Here is a tiny trained network, its code and every weight. The questions are about switching its units off for an input and a class, where a switched-off unit gives its printed mean instead of its output.

import numpy as np


def w(rows, s, z=0):
    codes = np.array(rows[::2]) - 128.0
    scale = np.full(codes.shape[1], s)
    scale[-1] = z or s
    return codes * scale


def f(y):
    return y / 2 * (1 + np.tanh(0.7978845608 * (y + 0.044715 * y**3)))


def log_softmax(a):
    a = a - a.max(-1, keepdims=True)
    return a - np.log(np.exp(a).sum(-1, keepdims=True))


def net(x, mask):
    res = np.array(x, float).reshape(1, 8) / 4 @ E
    y = f(res @ A[0][:, :-1].T + A[0][:, -1])
    res = res + np.where(mask, y, B[0][:, -1]) @ B[0][:, :-1]
    return log_softmax(res[-1] @ U[:, :-1].T + U[:, -1])


A, B = {}, {}
E = w([
[100,205,161],'x0',
[2,133,99],'x1',
[170,113,180],'x2',
[122,87,169],'x3',
[118,86,48],'x4',
[127,222,114],'x5',
[95,76,218],'x6',
[164,157,149],'x7',
],0.0092)
A[0] = w([
[82,187,72,68],'N1',
[92,118,181,137],'N2',
[180,178,209,253],'N3',
[105,170,29,206],'N4',
[97,204,118,163],'N5',
[184,148,101,59],'N6',
[175,68,119,160],'N7',
[166,194,80,9],'N8',
[183,254,164,75],'N9',
[94,65,165,201],'N10',
[66,103,135,241],'N11',
[168,95,120,118],'N12',
[149,195,130,99],'N13',
[160,116,88,71],'N14',
[160,149,180,49],'N15',
[116,150,112,59],'N16',
[198,54,68,80],'N17',
[120,103,120,137],'N18',
[149,186,165,134],'N19',
[129,91,27,191],'N20',
],0.013,0.0038)
B[0] = w([
[91,115,122,208],'N1',
[170,85,145,176],'N2',
[181,108,158,245],'N3',
[2,175,135,254],'N4',
[98,180,149,207],'N5',
[135,151,103,160],'N6',
[167,82,112,192],'N7',
[118,164,142,185],'N8',
[187,220,119,239],'N9',
[178,86,200,217],'N10',
[131,128,172,212],'N11',
[166,93,119,158],'N12',
[140,201,107,177],'N13',
[117,132,59,146],'N14',
[111,145,114,159],'N15',
[115,147,110,133],'N16',
[156,60,83,203],'N17',
[135,92,144,144],'N18',
[180,139,141,182],'N19',
[54,79,106,229],'N20',
],0.0087)
U = w([
[131,134,144,188],'0',
[102,107,14,185],'1',
[13,178,59,67],'2',
[38,161,116,252],'3',
[96,113,173,81],'4',
[154,245,73,101],'5',
[66,123,69,40],'6',
],0.012,0.0037)

Each question gives the input, the list of numbers given to net, and the class t.
The units are the neurons (one row each of A and B). Each row of codes is followed by its name. A weight is (code - 128) times the scale printed after its matrix; where a second scale follows, it is the last column's (A, B and U).
mask holds one flag per neuron, in row order. A switched-off neuron (its flag False) gives its mean, the last column of its row in B, instead of its output. The means were averaged over made-up inputs and are rounded, as every weight is.
A unit's drop is (log p(t) with every unit on - log p(t) with that unit switched off) / (log p(t) with every unit on - log p(t) with every unit switched off).
The circuit of an input: a set's keep is (log p(t) with only the set's units on - log p(t) with every unit switched off) / (log p(t) with every unit on - log p(t) with every unit switched off). Starting from the 12 units with the biggest drops (on a tie, the unit counted first), units are removed one at a time, each time the one whose removal leaves the highest keep (on an exact tie, the one counted first), for as long as the keep stays at least 0.8.
units of the circuit, in order: the units of the circuit, biggest drop first
k most important neurons: the k neurons with the biggest drops, biggest first
drop of u: that unit's drop, to one decimal
input [-7,-7,-8,1,2,-5,8,1], class 1: units of the circuit, in order => [N17]
input [4,-5,2,5,3,2,2,4], class 5: units of the circuit, in order => [N9 N20]
input [4,-7,-5,-4,3,-5,-3,4], class 1: units of the circuit, in order => [N17 N5]
input [1,0,0,0,5,3,1,3], class 2: 2 most important neurons => [N10 N3]
input [-8,6,-8,-5,-2,-6,5,8], class 4: 2 most important neurons => [N10 N11]
input [-5,-7,4,-6,-2,1,4,5], class 5: 3 most important neurons => [N9 N10 N20]
input [-5,-2,3,-1,6,-3,6,7], class 1: 2 most important neurons => [N17 N7]
input [-6,-2,8,-2,6,-1,7,6], class 1: 3 most important neurons => [N17 N7 N11]
input [-2,-8,-1,3,7,-8,6,1], class 1: drop of N7 => 0.2
input [7,-4,-1,-4,-3,-2,7,6], class 5: drop of N9 => 0.4
input [1,1,-1,7,0,2,-8,-6], class 2: drop of N4 => 0.1
